Below is a small trained network, with its code and all its weights. Each question gives an input and a target symbol and asks what happens when units are switched off, that is, made to give their printed mean instead of their output.

import numpy as np


def w(rows, s, z=0):
    codes = np.array(rows[::2]) - 128.0
    scale = np.full(codes.shape[1], s)
    scale[-1] = z or s
    return codes * scale


def f(y):
    return np.maximum(y, 0)


def softmax(a):
    e = np.exp(a - a.max(-1, keepdims=True))
    return e / e.sum(-1, keepdims=True)


def log_softmax(a):
    a = a - a.max(-1, keepdims=True)
    return a - np.log(np.exp(a).sum(-1, keepdims=True))


def net(x, mask):
    ids = ['ΓΔΘΣΦαζημπτω'.index(c) for c in x.split()]
    T = len(ids)
    res = E[ids] + P[:T]
    u = 0
    for l in range(2):
        q, k, v = (res @ M[l].T for M in (Q, K, V))
        z = softmax(np.where(np.tri(T) > 0, q @ k.T / 4**0.5, -1e9)) @ v
        res = res + np.where(mask[u], z, O[l][:, -1]) @ O[l][:, :-1]
        u += 1
        y = f(res @ A[l][:, :-1].T + A[l][:, -1])
        res = res + np.where(mask[u : u + 12], y, B[l][:, -1]) @ B[l][:, :-1]
        u += 12
    return log_softmax(res[-1] @ U[:, :-1].T + U[:, -1])


Q, K, V, O, A, B = {}, {}, {}, {}, {}, {}
E = w([
[122,155,117,115,145,206,47,207,87,162],'Γ',
[127,64,31,118,110,183,115,69,71,87],'Δ',
[114,160,112,174,133,121,136,185,165,53],'Θ',
[163,54,4,60,86,135,163,180,81,143],'Σ',
[195,156,142,130,147,63,64,86,221,170],'Φ',
[112,20,19,191,173,69,146,95,192,182],'α',
[174,72,63,151,80,167,217,86,210,182],'ζ',
[62,57,113,70,141,151,118,107,154,143],'η',
[166,53,154,193,72,94,91,57,134,147],'μ',
[89,208,170,127,69,101,62,179,125,83],'π',
[116,103,209,115,49,103,148,179,130,211],'τ',
[242,121,111,116,154,133,93,114,230,158],'ω',
],0.019)
P = w([
[105,80,128,103,175,108,137,133,144,141],'0',
[38,153,118,115,253,145,96,150,88,203],'1',
[118,61,23,175,179,113,102,118,204,105],'2',
[169,187,140,114,170,209,137,105,123,174],'3',
[87,101,94,67,102,141,112,109,142,100],'4',
[104,177,108,135,136,169,197,115,40,118],'5',
[137,128,92,158,116,63,144,161,134,66],'6',
],0.011)
Q[0] = w([
[126,94,92,61,124,27,119,151,232,101],'L0H0',
[132,2,167,166,117,125,86,138,117,85],'L0H0',
[124,145,142,132,202,149,193,85,64,118],'L0H0',
[184,84,145,162,57,171,49,138,125,89],'L0H0',
],0.0068)
K[0] = w([
[182,108,3,116,54,102,37,131,63,116],'L0H0',
[63,153,79,207,61,152,86,46,101,105],'L0H0',
[50,97,68,156,106,109,162,64,230,137],'L0H0',
[98,157,84,166,135,110,131,4,83,43],'L0H0',
],0.0061)
V[0] = w([
[137,97,122,123,199,239,110,178,123,182],'L0H0',
[207,194,130,196,165,181,79,102,30,119],'L0H0',
[51,128,106,123,30,132,185,37,192,126],'L0H0',
[108,68,254,235,176,115,13,73,152,34],'L0H0',
],0.0049)
O[0] = w([
[138,128,89,120,184,121,139,142,105,130,213],'L0H0',
[102,101,119,172,151,115,251,99,132,99,2],'L0H0',
[121,119,144,109,131,113,121,91,110,117,120],'L0H0',
[175,74,109,195,157,177,74,112,144,140,27],'L0H0',
],0.013,0.0036)
A[0] = w([
[152,98,92,79,2,90,71,110,189,144,73],'L0N0',
[129,197,120,124,113,137,122,165,216,127,183],'L0N1',
[29,192,75,120,198,100,186,204,202,129,252],'L0N2',
[186,119,111,92,80,52,124,62,97,80,223],'L0N3',
[88,194,122,135,114,144,127,111,79,235,254],'L0N4',
[115,94,69,227,111,176,134,81,55,142,164],'L0N5',
[151,190,131,177,135,134,63,116,123,176,130],'L0N6',
[78,100,189,94,87,122,205,157,149,152,76],'L0N7',
[151,183,166,130,142,98,163,123,157,77,132],'L0N8',
[163,170,156,144,143,137,149,90,122,180,49],'L0N9',
[126,112,179,93,122,54,153,170,116,173,89],'L0N10',
[147,175,160,164,180,163,152,81,137,101,134],'L0N11',
],0.0077,0.0034)
B[0] = w([
[2,53,206,169,171,136,135,169,174,96,227],'L0N0',
[146,135,133,166,48,126,90,132,145,137,200],'L0N1',
[190,149,161,89,57,143,57,126,93,170,255],'L0N2',
[53,91,64,153,176,238,131,152,107,197,194],'L0N3',
[183,141,153,96,148,174,80,151,74,81,215],'L0N4',
[94,124,150,73,70,158,140,81,108,164,179],'L0N5',
[82,175,153,127,126,155,238,67,68,134,189],'L0N6',
[144,170,74,126,142,128,66,142,196,144,175],'L0N7',
[184,50,100,143,78,84,120,108,153,126,148],'L0N8',
[120,189,99,120,79,150,101,117,101,124,141],'L0N9',
[128,139,159,173,66,163,121,161,162,64,191],'L0N10',
[80,164,187,91,103,133,165,129,58,102,138],'L0N11',
],0.0073,0.0098)
Q[1] = w([
[120,71,195,182,247,206,214,137,104,79],'L1H0',
[93,61,109,104,75,52,96,59,227,141],'L1H0',
[94,57,50,98,46,122,109,157,212,3],'L1H0',
[151,129,79,13,136,38,212,77,112,174],'L1H0',
],0.0064)
K[1] = w([
[124,41,198,79,138,73,109,80,173,171],'L1H0',
[129,2,161,203,171,193,160,76,13,143],'L1H0',
[104,18,83,54,110,211,213,148,17,66],'L1H0',
[148,195,61,48,145,69,68,99,192,211],'L1H0',
],0.004)
V[1] = w([
[122,194,90,205,70,175,83,97,54,158],'L1H0',
[158,178,163,115,145,255,41,84,168,66],'L1H0',
[129,98,52,55,167,232,137,147,51,112],'L1H0',
[205,224,66,175,140,100,175,205,96,47],'L1H0',
],0.0056)
O[1] = w([
[114,94,195,78,120,66,129,84,49,114,198],'L1H0',
[118,95,187,174,100,206,48,100,95,136,231],'L1H0',
[154,106,111,70,87,139,111,18,160,67,216],'L1H0',
[118,177,153,143,111,157,10,163,122,191,2],'L1H0',
],0.013,0.0094)
A[1] = w([
[99,142,118,231,146,20,182,171,35,9,102],'L1N0',
[45,145,54,251,119,76,94,170,72,146,53],'L1N1',
[109,104,139,159,86,161,143,75,222,230,158],'L1N2',
[182,140,103,137,132,141,7,101,123,94,89],'L1N3',
[55,139,47,171,255,129,108,93,84,161,218],'L1N4',
[69,159,141,88,31,91,124,160,146,101,16],'L1N5',
[227,78,174,126,82,124,208,141,62,114,253],'L1N6',
[69,70,146,122,65,112,112,69,135,136,116],'L1N7',
[183,187,103,49,63,191,127,236,60,151,21],'L1N8',
[163,139,176,181,132,109,164,150,230,161,148],'L1N9',
[118,154,95,149,121,92,34,126,156,131,197],'L1N10',
[113,160,174,203,75,233,111,109,100,148,94],'L1N11',
],0.0069,0.0034)
B[1] = w([
[120,174,58,209,98,119,152,119,117,219,152],'L1N0',
[90,223,129,175,92,145,100,158,89,189,139],'L1N1',
[153,176,105,37,229,133,126,193,83,148,171],'L1N2',
[130,85,108,133,235,126,216,199,93,163,204],'L1N3',
[176,119,136,38,127,81,42,29,54,209,147],'L1N4',
[148,119,3,150,128,82,94,127,191,211,178],'L1N5',
[175,78,202,37,63,173,95,113,145,175,211],'L1N6',
[124,175,157,160,114,116,212,184,176,125,249],'L1N7',
[94,101,186,164,141,114,173,26,192,81,192],'L1N8',
[51,135,177,69,221,145,70,116,200,242,145],'L1N9',
[194,67,132,138,135,140,208,219,57,219,157],'L1N10',
[111,195,29,109,146,105,127,87,32,97,217],'L1N11',
],0.0061,0.019)
U = w([
[191,129,169,42,144,186,114,119,60,140,216],'Γ',
[146,180,190,96,97,158,105,12,132,101,173],'Δ',
[186,95,139,176,111,206,119,164,91,107,215],'Θ',
[128,208,67,22,65,128,117,174,146,144,126],'Σ',
[90,164,208,127,209,92,114,78,178,144,135],'Φ',
[103,112,79,125,189,38,139,90,85,106,5],'α',
[129,176,114,93,174,213,211,185,139,104,8],'ζ',
[150,76,127,156,198,191,129,152,127,2,99],'η',
[142,74,192,198,106,79,157,108,142,102,195],'μ',
[56,179,89,171,86,138,133,87,123,138,164],'π',
[80,65,207,147,119,166,80,201,178,121,23],'τ',
[205,140,135,127,196,234,88,129,192,127,66],'ω',
],0.0067,0.0033)

Each question gives the input, a string of symbols that net reads in full, and the target symbol t.
The units are the heads (4 rows each of Q, K, V and O) and the neurons (one row each of A and B). Each row of codes is followed by its name. A weight is (code - 128) times the scale printed after its matrix; where a second scale follows, it is the last column's (O, A, B and U).
mask holds one flag per unit, layer by layer, with each layer's heads first. A switched-off unit (its flag False) gives its mean, the last column of its rows in O or B, instead of its output. The means were averaged over made-up inputs and are rounded, as every weight is.
A unit's drop is (log p(t) with every unit on - log p(t) with that unit switched off) / (log p(t) with every unit on - log p(t) with every unit switched off).
The circuit of an input: a set's keep is (log p(t) with only the set's units on - log p(t) with every unit switched off) / (log p(t) with every unit on - log p(t) with every unit switched off). Starting from the 12 units with the biggest drops (on a tie, the unit counted first), units are removed one at a time, each time the one whose removal leaves the highest keep (on an exact tie, the one counted first), for as long as the keep stays at least 0.8.
circuit, biggest first: the units of the circuit, biggest drop first
top k neurons: the k neurons with the biggest drops, biggest first
k most important neurons of layer l: the k neurons of layer l with the biggest drops, biggest first
input τ Φ η, target η: circuit, biggest first	[L1H0, L0H0, L0N0]
input Σ μ α α ω, target μ: top 2 neurons	[L0N0, L0N7]
input Φ Δ π, target Δ: circuit, biggest first	[L1H0]
input Θ Θ μ, target μ: circuit, biggest first	[L1H0, L0H0, L0N5]
input τ Γ Θ, target Γ: circuit, biggest first	[L0N2, L1H0, L1N3, L0N0]
input ζ Φ ζ π ζ, target ζ: circuit, biggest first	[L1H0, L0N0, L1N2]
input π τ α Σ Δ, target Δ: top 2 neurons	[L1N3, L0N5]
input ζ Σ τ τ η, target Σ: top 2 neurons	[L1N5, L1N7]
input Θ Δ η ζ Σ, target Σ: circuit, biggest first	[L1H0, L0H0]
input Δ τ Θ, target Δ: top 2 neurons	[L0N5, L0N3]
input Δ α τ, target Δ: circuit, biggest first	[L1H0, L0N3]
input Θ η τ τ, target Δ: 4 most important neurons of layer 0	[L0N10, L0N4, L0N6, L0N2]
input Φ Δ Θ Φ ζ, target Δ: top 2 neurons	[L0N5, L1N3]
input α μ τ, target μ: top neuron	[L0N5]
input α Γ α η Σ Σ π, target Σ: circuit, biggest first	[L1N5, L0H0]
input ζ μ τ α Θ ζ η, target μ: 2 most important neurons of layer 1	[L1N11, L1N2]
input ζ Φ ω Φ α, target α: top 2 neurons	[L0N4, L1N4]
input τ τ α ω Φ, target Φ: 3 most important neurons of layer 0	[L0N0, L0N2, L0N4]
input τ Θ τ α π, target π: 2 most important neurons of layer 0	[L0N0, L0N2]
input Δ Φ Σ Φ Θ, target Σ: top 2 neurons	[L1N5, L1N8]
input π Σ τ Θ Φ ζ ζ, target Σ: circuit, biggest first	[L0H0, L1H0]
input τ τ ω Φ α, target α: 3 most important neurons of layer 0	[L0N4, L0N0, L0N10]
input π τ μ α, target Γ: 2 most important neurons of layer 0	[L0N0, L0N10]
input α μ η, target μ: 2 most important neurons of layer 1	[L1N11, L1N7]
input η Φ Γ Σ Φ η ω, target Σ: 3 most important neurons of layer 0	[L0N4, L0N1, L0N10]
input Γ ζ Φ, target Γ: top 2 neurons	[L0N2, L0N0]
